Below are the code and all the weights of a small trained network. Each question names an input and a target symbol and asks about switching units off, where a switched-off unit gives its printed mean instead of its output.

import numpy as np


def w(rows, s, z=0):
    codes = np.array(rows[::2]) - 128.0
    scale = np.full(codes.shape[1], s)
    scale[-1] = z or s
    return codes * scale


def norm(h):
    return h / np.sqrt((h * h).mean(-1, keepdims=True) + 1e-5)


def f(y):
    return y / 2 * (1 + np.tanh(0.7978845608 * (y + 0.044715 * y**3)))


def softmax(a):
    e = np.exp(a - a.max(-1, keepdims=True))
    return e / e.sum(-1, keepdims=True)


def log_softmax(a):
    a = a - a.max(-1, keepdims=True)
    return a - np.log(np.exp(a).sum(-1, keepdims=True))


def net(x, mask):
    ids = ['ΦΨαβεζθπτ'.index(c) for c in x.split()]
    T = len(ids)
    res = E[ids] + P[:T]
    r = norm(res)
    for j in range(2):
        rows = slice(2 * j, 2 * j + 2)
        q, k, v = (r @ M[0][rows].T for M in (Q, K, V))
        z = softmax(np.where(np.tri(T) > 0, q @ k.T / 2**0.5, -1e9)) @ v
        o = O[0][rows]
        res = res + np.where(mask[j], z, o[:, -1]) @ o[:, :-1]
    y = f(norm(res) @ A[0][:, :-1].T + A[0][:, -1])
    res = res + np.where(mask[2:26], y, B[0][:, -1]) @ B[0][:, :-1]
    return log_softmax(norm(res)[-1] @ U[:, :-1].T + U[:, -1])


Q, K, V, O, A, B = {}, {}, {}, {}, {}, {}
E = w([
[128,119,130,155],'Φ',
[145,128,151,95],'Ψ',
[137,118,137,136],'α',
[58,120,146,135],'β',
[179,129,129,93],'ε',
[136,126,121,166],'ζ',
[145,122,133,146],'θ',
[140,5,140,134],'π',
[132,200,115,138],'τ',
],0.029)
P = w([
[81,134,45,13],'0',
[104,124,244,148],'1',
[156,138,255,77],'2',
[127,126,204,76],'3',
[131,136,215,85],'4',
[134,143,214,96],'5',
[119,133,188,124],'6',
[139,128,181,109],'7',
[128,148,185,115],'8',
[128,134,199,124],'9',
[124,146,164,122],'10',
[133,147,164,123],'11',
[144,143,185,128],'12',
],0.0057)
Q[0] = w([
[131,249,115,67],'h1',
[176,169,189,206],'h1',
[66,113,141,153],'h2',
[91,110,76,52],'h2',
],0.015)
K[0] = w([
[152,162,149,169],'h1',
[119,131,18,97],'h1',
[90,108,158,101],'h2',
[140,141,251,169],'h2',
],0.019)
V[0] = w([
[111,199,188,71],'h1',
[149,246,82,176],'h1',
[233,115,99,91],'h2',
[203,115,188,195],'h2',
],0.012)
O[0] = w([
[79,214,68,38,71],'h1',
[227,224,172,176,253],'h1',
[154,94,1,108,124],'h2',
[212,130,232,27,24],'h2',
],0.0099,0.0044)
A[0] = w([
[97,218,53,100,8],'n1',
[158,187,166,157,153],'n2',
[150,254,114,120,5],'n3',
[142,91,122,156,143],'n4',
[108,87,149,87,30],'n5',
[143,138,139,90,74],'n6',
[90,122,64,31,61],'n7',
[51,184,138,113,3],'n8',
[202,82,109,118,206],'n9',
[69,105,95,130,96],'n10',
[107,196,148,151,183],'n11',
[137,103,153,129,146],'n12',
[136,125,84,76,58],'n13',
[126,123,145,148,129],'n14',
[129,63,89,116,102],'n15',
[106,136,194,141,30],'n16',
[54,120,144,110,196],'n17',
[147,94,93,113,223],'n18',
[118,219,170,154,216],'n19',
[124,130,122,119,93],'n20',
[144,61,146,49,40],'n21',
[114,83,113,141,145],'n22',
[219,203,150,163,168],'n23',
[157,156,138,145,110],'n24',
],0.02,0.0054)
B[0] = w([
[138,182,245,76,162],'n1',
[66,142,152,81,206],'n2',
[178,102,14,34,192],'n3',
[129,143,143,116,152],'n4',
[96,112,107,27,134],'n5',
[172,96,115,167,127],'n6',
[111,159,94,237,142],'n7',
[55,117,210,59,141],'n8',
[177,106,176,105,162],'n9',
[133,154,142,102,156],'n10',
[129,87,110,24,186],'n11',
[129,152,145,109,141],'n12',
[157,165,139,183,129],'n13',
[113,152,158,134,140],'n14',
[151,125,126,80,152],'n15',
[70,157,98,167,138],'n16',
[68,139,154,128,159],'n17',
[183,141,145,120,148],'n18',
[120,106,115,25,221],'n19',
[121,126,112,141,122],'n20',
[124,90,134,76,143],'n21',
[157,109,122,81,152],'n22',
[141,144,163,59,250],'n23',
[123,152,158,111,160],'n24',
],0.012,0.018)
U = w([
[125,104,155,210,234],'Φ',
[109,220,122,167,174],'Ψ',
[111,110,53,159,232],'α',
[20,137,158,114,44],'β',
[189,184,104,178,219],'ε',
[166,171,239,140,86],'ζ',
[202,91,114,158,151],'θ',
[125,5,145,99,3],'π',
[140,200,64,47,63],'τ',
],0.015,0.0054)

Each question gives the input, a string of symbols that net reads in full, and the target symbol t.
The units are the heads (2 rows each of Q, K, V and O) and the neurons (one row each of A and B). Each row of codes is followed by its name. A weight is (code - 128) times the scale printed after its matrix; where a second scale follows, it is the last column's (O, A, B and U).
mask holds one flag per unit, heads first, then neurons. A switched-off unit (its flag False) gives its mean, the last column of its rows in O or B, instead of its output. The means were averaged over made-up inputs and are rounded, as every weight is.
A unit's drop is (log p(t) with every unit on - log p(t) with that unit switched off) / (log p(t) with every unit on - log p(t) with every unit switched off).
The circuit of an input: a set's keep is (log p(t) with only the set's units on - log p(t) with every unit switched off) / (log p(t) with every unit on - log p(t) with every unit switched off). Starting from the 12 units with the biggest drops (on a tie, the unit counted first), units are removed one at a time, each time the one whose removal leaves the highest keep (on an exact tie, the one counted first), for as long as the keep stays at least 0.8.
units of the circuit, in order: the units of the circuit, biggest drop first
most important unit: the unit with the biggest drop
top k neurons: the k neurons with the biggest drops, biggest first
heads that matter: for each layer, one digit per head in row order, 1 if its drop is at least 0.15 and else 0, layers parted by /
drop of u: that unit's drop, to one decimal
input ζ Ψ ε, target ζ: units of the circuit, in order -> (n3; h1; n11)
input α α ζ ε, target ζ: heads that matter -> 00
input π Ψ ε Ψ Φ, target π: most important unit -> h1
input ζ ε Φ ζ β ζ τ α, target ζ: units of the circuit, in order -> (h1; n3)
input θ θ Ψ ζ π τ α ζ, target θ: heads that matter -> 01
input Ψ τ α π θ, target Ψ: heads that matter -> 11
input π τ Φ α θ Φ ε τ ε π τ α, target π: heads that matter -> 10
input Φ β τ β Ψ ζ π ζ ε ζ α, target Φ: top 3 neurons -> (n23; n19; n3)
input θ β α ζ θ, target θ: heads that matter -> 01
input Φ τ β τ τ ζ τ ζ ζ β θ, target Φ: heads that matter -> 11
input α α β ε, target θ: heads that matter -> 11
input ζ ζ Φ Ψ, target ζ: top 3 neurons -> (n3; n11; n19)
input Ψ Φ ζ ζ τ ζ ζ Φ Φ τ α θ, target Ψ: drop of n19 -> 0.1
input π ζ ζ π β π τ τ α α τ ζ θ, target π: most important unit -> h1
input β τ ζ ζ Φ ζ τ ζ ζ β θ, target β: drop of h2 -> 0.4
input ζ β τ τ θ, target ζ: drop of h1 -> 0.6
